Here is a tiny trained network, its code and every weight. The questions are about switching its units off for an input and a class, where a switched-off unit gives its printed mean instead of its output.

import numpy as np


def w(rows, s, z=0):
    codes = np.array(rows[::2]) - 128.0
    scale = np.full(codes.shape[1], s)
    scale[-1] = z or s
    return codes * scale


def norm(h):
    return h / np.sqrt((h * h).mean(-1, keepdims=True) + 1e-5)


def f(y):
    return y / 2 * (1 + np.tanh(0.7978845608 * (y + 0.044715 * y**3)))


def log_softmax(a):
    a = a - a.max(-1, keepdims=True)
    return a - np.log(np.exp(a).sum(-1, keepdims=True))


def net(x, mask):
    res = np.array(x, float).reshape(1, 6) / 4 @ E
    u = 0
    for l in range(3):
        y = f(norm(res) @ A[l][:, :-1].T + A[l][:, -1])
        res = res + np.where(mask[u : u + 5], y, B[l][:, -1]) @ B[l][:, :-1]
        u += 5
    return log_softmax(norm(res)[-1] @ U[:, :-1].T + U[:, -1])


A, B = {}, {}
E = w([
[182,166,90,51,127,224,45,167,203],'x0',
[144,3,135,165,124,76,141,120,145],'x1',
[162,138,141,153,140,72,52,140,73],'x2',
[127,198,113,205,29,40,135,164,96],'x3',
[210,171,90,155,240,168,123,85,88],'x4',
[78,79,205,38,143,75,116,114,72],'x5',
],0.0057)
A[0] = w([
[174,177,214,119,164,86,11,90,82,20],'0.n1',
[175,233,80,158,123,246,127,145,140,71],'0.n2',
[230,186,129,190,235,29,64,83,59,135],'0.n3',
[57,204,143,105,91,2,106,247,127,3],'0.n4',
[203,229,103,174,96,224,192,127,184,60],'0.n5',
],0.0044,0.0014)
B[0] = w([
[181,67,119,197,94,189,168,149,113,164],'0.n1',
[123,200,31,84,99,174,85,42,90,250],'0.n2',
[209,61,36,131,103,103,105,113,75,252],'0.n3',
[136,229,192,81,34,192,106,117,114,216],'0.n4',
[40,253,224,212,234,116,139,90,226,238],'0.n5',
],0.0064,0.0029)
A[1] = w([
[152,183,206,140,73,158,121,210,110,4],'1.n1',
[117,99,158,254,119,101,202,152,220,24],'1.n2',
[119,89,96,148,118,140,203,93,62,20],'1.n3',
[121,165,170,142,37,121,93,165,87,5],'1.n4',
[82,72,109,235,100,84,216,162,191,105],'1.n5',
],0.0062,0.0022)
B[1] = w([
[129,82,157,124,65,130,133,10,134,175],'1.n1',
[45,71,167,177,95,188,146,203,149,204],'1.n2',
[121,86,164,126,131,118,251,103,189,162],'1.n3',
[103,100,171,132,65,153,137,94,160,214],'1.n4',
[76,153,99,144,154,176,118,211,108,253],'1.n5',
],0.011,0.0027)
A[2] = w([
[138,76,185,128,108,73,113,169,140,134],'2.n1',
[134,58,166,49,173,134,65,132,165,36],'2.n2',
[90,168,153,89,2,60,117,143,132,46],'2.n3',
[51,157,161,93,101,101,155,148,157,100],'2.n4',
[107,135,160,122,6,115,132,112,108,5],'2.n5',
],0.0079,0.0018)
B[2] = w([
[134,223,151,96,158,177,96,53,167,174],'2.n1',
[130,113,171,94,80,71,121,191,183,187],'2.n2',
[133,96,168,125,71,140,97,110,10,254],'2.n3',
[195,99,118,174,107,153,93,111,136,206],'2.n4',
[123,103,169,144,89,208,65,62,73,241],'2.n5',
],0.012,0.0046)
U = w([
[118,91,146,107,200,67,199,107,93,5],'0',
[57,99,120,190,130,176,162,202,159,88],'1',
[112,127,171,132,55,173,87,73,69,218],'2',
[119,251,68,107,173,160,113,84,176,224],'3',
[126,101,164,24,133,106,106,192,191,104],'4',
[215,102,50,163,143,92,86,138,85,122],'5',
],0.018,0.0022)

Each question gives the input, the list of numbers given to net, and the class t.
The units are the neurons (one row each of A and B). Each row of codes is followed by its name. A weight is (code - 128) times the scale printed after its matrix; where a second scale follows, it is the last column's (A, B and U).
mask holds one flag per neuron, layer by layer. A switched-off neuron (its flag False) gives its mean, the last column of its row in B, instead of its output. The means were averaged over made-up inputs and are rounded, as every weight is.
A unit's drop is (log p(t) with every unit on - log p(t) with that unit switched off) / (log p(t) with every unit on - log p(t) with every unit switched off).
The circuit of an input: a set's keep is (log p(t) with only the set's units on - log p(t) with every unit switched off) / (log p(t) with every unit on - log p(t) with every unit switched off). Starting from the 12 units with the biggest drops (on a tie, the unit counted first), units are removed one at a time, each time the one whose removal leaves the highest keep (on an exact tie, the one counted first), for as long as the keep stays at least 0.8.
units of the circuit, in order: the units of the circuit, biggest drop first
top k neurons: the k neurons with the biggest drops, biggest first
k most important neurons of layer l: the k neurons of layer l with the biggest drops, biggest first
drop when u is switched off: that unit's drop, to one decimal
input [2,-8,6,-2,5,1], class 3: units of the circuit, in order : (2.n3)
input [-1,-7,7,-7,5,-2], class 5: top 3 neurons : (0.n3, 2.n1, 0.n1)
input [-4,8,-7,-7,3,6], class 4: units of the circuit, in order : (2.n2, 2.n3)
input [8,-5,5,4,-1,-4], class 3: units of the circuit, in order : (0.n5, 2.n5)
input [-8,4,3,8,-1,-7], class 1: top 2 neurons : (1.n5, 1.n2)
input [2,1,7,2,0,-6], class 5: top 2 neurons : (0.n3, 2.n1)
input [4,2,0,-8,0,-5], class 3: top 3 neurons : (0.n2, 1.n2, 2.n3)
input [5,8,-4,-6,-6,-8], class 1: 2 most important neurons of layer 1 : (1.n2, 1.n5)
input [-6,-3,5,-3,-2,-2], class 0: 2 most important neurons of layer 1 : (1.n3, 1.n1)
input [-5,2,-6,-6,5,-8], class 1: top 3 neurons : (1.n2, 2.n1, 0.n4)
input [-5,0,-3,-3,-2,4], class 0: top 2 neurons : (0.n5, 2.n5)
input [3,5,3,-6,3,-6], class 5: 2 most important neurons of layer 0 : (0.n4, 0.n3)
input [-3,-2,7,-5,-4,-5], class 5: top 2 neurons : (0.n3, 0.n5)
input [-4,8,6,-3,1,-6], class 1: units of the circuit, in order : (1.n2)
input [0,6,3,6,3,-8], class 1: top 2 neurons : (1.n2, 0.n5)
input [-1,-3,7,-7,4,-6], class 5: top 2 neurons : (0.n3, 2.n1)
input [2,0,-3,4,-1,-4], class 3: top 2 neurons : (0.n5, 0.n2)
input [0,5,-8,-8,6,-4], class 3: 2 most important neurons of layer 1 : (1.n2, 1.n4)
input [-1,-7,-5,-5,-4,5], class 4: drop when 0.n4 is switched off : 0.1
input [-4,5,-1,-2,3,-1], class 1: most important neuron of layer 2 : (2.n3)
